Below are the code and all the weights of a small trained network. Each question names an input and a class and asks about switching units off, where a switched-off unit gives its printed mean instead of its output.

import numpy as np


def w(rows, s, z=0):
    codes = np.array(rows[::2]) - 128.0
    scale = np.full(codes.shape[1], s)
    scale[-1] = z or s
    return codes * scale


def norm(h):
    return h / np.sqrt((h * h).mean(-1, keepdims=True) + 1e-5)


def f(y):
    return y / 2 * (1 + np.tanh(0.7978845608 * (y + 0.044715 * y**3)))


def log_softmax(a):
    a = a - a.max(-1, keepdims=True)
    return a - np.log(np.exp(a).sum(-1, keepdims=True))


def net(x, mask):
    res = np.array(x, float).reshape(1, 7) / 4 @ E
    u = 0
    for l in range(3):
        y = f(norm(res) @ A[l][:, :-1].T + A[l][:, -1])
        res = res + np.where(mask[u : u + 5], y, B[l][:, -1]) @ B[l][:, :-1]
        u += 5
    return log_softmax(norm(res)[-1] @ U[:, :-1].T + U[:, -1])


A, B = {}, {}
E = w([
[157,156,97,102,90,97,135,118,181,156],'x0',
[156,147,201,78,60,105,92,68,98,98],'x1',
[133,122,115,246,131,204,74,112,135,209],'x2',
[95,170,105,68,73,132,149,140,32,82],'x3',
[138,153,190,112,163,87,107,142,175,129],'x4',
[123,130,110,104,112,176,182,73,143,50],'x5',
[137,126,83,175,154,145,115,86,102,173],'x6',
],0.0014)
A[0] = w([
[134,156,159,5,48,78,139,133,148,109,2],'0.n1',
[129,118,156,176,104,127,116,106,222,161,75],'0.n2',
[148,125,69,199,187,208,125,116,126,175,202],'0.n3',
[187,135,73,84,63,100,158,17,187,125,87],'0.n4',
[121,166,203,150,152,133,107,121,107,149,91],'0.n5',
],0.0026,0.00062)
B[0] = w([
[58,149,103,160,249,179,27,218,153,133,226],'0.n1',
[234,234,112,133,199,236,135,91,100,118,164],'0.n2',
[135,182,201,12,33,88,154,229,134,29,255],'0.n3',
[47,148,233,164,111,142,120,226,32,69,172],'0.n4',
[57,41,158,58,134,187,93,196,196,128,142],'0.n5',
],0.002,0.0013)
A[1] = w([
[119,164,75,179,36,194,106,106,74,155,205],'1.n1',
[117,119,176,124,106,157,93,47,161,79,20],'1.n2',
[209,152,156,126,144,122,38,91,145,217,2],'1.n3',
[94,144,146,74,155,106,79,191,165,114,246],'1.n4',
[116,86,119,179,66,193,100,165,5,167,235],'1.n5',
],0.003,0.00057)
B[1] = w([
[6,104,141,5,103,159,92,75,140,169,214],'1.n1',
[120,101,137,188,159,9,102,109,79,245,128],'1.n2',
[214,194,71,141,113,205,222,203,200,83,191],'1.n3',
[52,135,145,105,139,38,133,192,11,88,253],'1.n4',
[88,128,130,112,102,116,99,33,140,79,250],'1.n5',
],0.0024,0.0017)
A[2] = w([
[212,159,165,174,132,130,175,69,144,56,125],'2.n1',
[144,165,16,109,126,113,173,153,182,129,254],'2.n2',
[81,52,134,135,114,58,111,23,54,78,189],'2.n3',
[197,149,202,238,170,171,99,185,221,147,59],'2.n4',
[155,153,185,133,91,186,26,118,251,166,94],'2.n5',
],0.0026,0.00068)
B[2] = w([
[178,153,128,245,157,185,114,216,84,127,118],'2.n1',
[224,132,120,141,117,134,128,99,185,178,188],'2.n2',
[184,126,177,199,142,172,94,122,130,224,251],'2.n3',
[141,186,189,152,120,167,185,106,5,44,235],'2.n4',
[151,127,46,81,172,163,236,164,123,98,188],'2.n5',
],0.0033,0.0015)
U = w([
[254,203,160,226,195,211,231,183,116,48,181],'0',
[216,184,54,135,107,44,119,163,193,207,49],'1',
[25,108,166,112,56,162,31,20,58,167,212],'2',
[195,69,195,247,169,116,41,75,122,174,48],'3',
[157,53,81,190,166,66,167,127,210,97,2],'4',
[134,116,24,86,81,220,170,78,218,140,130],'5',
[51,164,183,57,178,13,83,229,85,41,163],'6',
],0.0059,0.0034)

Each question gives the input, the list of numbers given to net, and the class t.
The units are the neurons (one row each of A and B). Each row of codes is followed by its name. A weight is (code - 128) times the scale printed after its matrix; where a second scale follows, it is the last column's (A, B and U).
mask holds one flag per neuron, layer by layer. A switched-off neuron (its flag False) gives its mean, the last column of its row in B, instead of its output. The means were averaged over made-up inputs and are rounded, as every weight is.
A unit's drop is (log p(t) with every unit on - log p(t) with that unit switched off) / (log p(t) with every unit on - log p(t) with every unit switched off).
The circuit of an input: a set's keep is (log p(t) with only the set's units on - log p(t) with every unit switched off) / (log p(t) with every unit on - log p(t) with every unit switched off). Starting from the 12 units with the biggest drops (on a tie, the unit counted first), units are removed one at a time, each time the one whose removal leaves the highest keep (on an exact tie, the one counted first), for as long as the keep stays at least 0.8.
circuit, biggest first: the units of the circuit, biggest drop first
top k neurons: the k neurons with the biggest drops, biggest first
top k neurons in layer l: the k neurons of layer l with the biggest drops, biggest first
drop when u is switched off: that unit's drop, to one decimal
input [1,-7,-6,6,5,-6,5], class 1: circuit, biggest first => [0.n4, 2.n2]
input [-4,-8,1,6,-3,8,-4], class 5: circuit, biggest first => [2.n4, 1.n4, 0.n4]
input [-8,-3,2,-3,2,-1,-2], class 6: circuit, biggest first => [0.n3, 2.n3]
input [4,-8,-5,-8,1,-3,-3], class 0: circuit, biggest first => [2.n4, 1.n1]
input [2,6,-4,-5,-6,8,-7], class 3: circuit, biggest first => [0.n3, 2.n3, 1.n2, 1.n3]
input [-7,3,-2,-8,-5,6,4], class 3: circuit, biggest first => [1.n2, 2.n3]
input [2,8,8,-1,-3,-8,-7], class 0: circuit, biggest first => [1.n3, 2.n5]
input [8,-1,-2,-1,-5,5,1], class 2: top 2 neurons => [0.n4, 1.n3]
input [-6,4,-5,1,-3,2,-1], class 3: top 2 neurons => [2.n3, 0.n3]
input [-3,2,-7,3,0,8,7], class 2: circuit, biggest first => [1.n3, 2.n3, 2.n5]
input [-5,1,5,2,5,7,-8], class 3: top neuron => [1.n2]
input [6,-1,-8,-7,-3,8,-2], class 6: top 4 neurons => [0.n4, 0.n1, 1.n3, 2.n5]
input [2,-4,-3,7,-5,6,7], class 2: top 2 neurons => [1.n3, 2.n5]
input [6,4,7,5,-4,-8,-6], class 5: top neuron in layer 2 => [2.n5]
input [-3,-7,-6,4,-6,-2,6], class 5: top 2 neurons in layer 0 => [0.n4, 0.n1]
input [5,-6,0,3,6,1,2], class 1: top 2 neurons => [2.n2, 1.n3]
input [-1,2,4,-8,-6,4,1], class 0: top 2 neurons in layer 0 => [0.n2, 0.n3]
input [-2,0,-3,8,3,6,3], class 2: top 2 neurons in layer 1 => [1.n3, 1.n4]
input [-5,5,1,-6,7,-4,-6], class 0: top 2 neurons in layer 1 => [1.n3, 1.n1]
input [8,-2,7,6,1,-5,7], class 5: top neuron in layer 2 => [2.n5]
input [-5,0,3,-5,-2,-8,0], class 0: drop when 0.n3 is switched off => 0.0
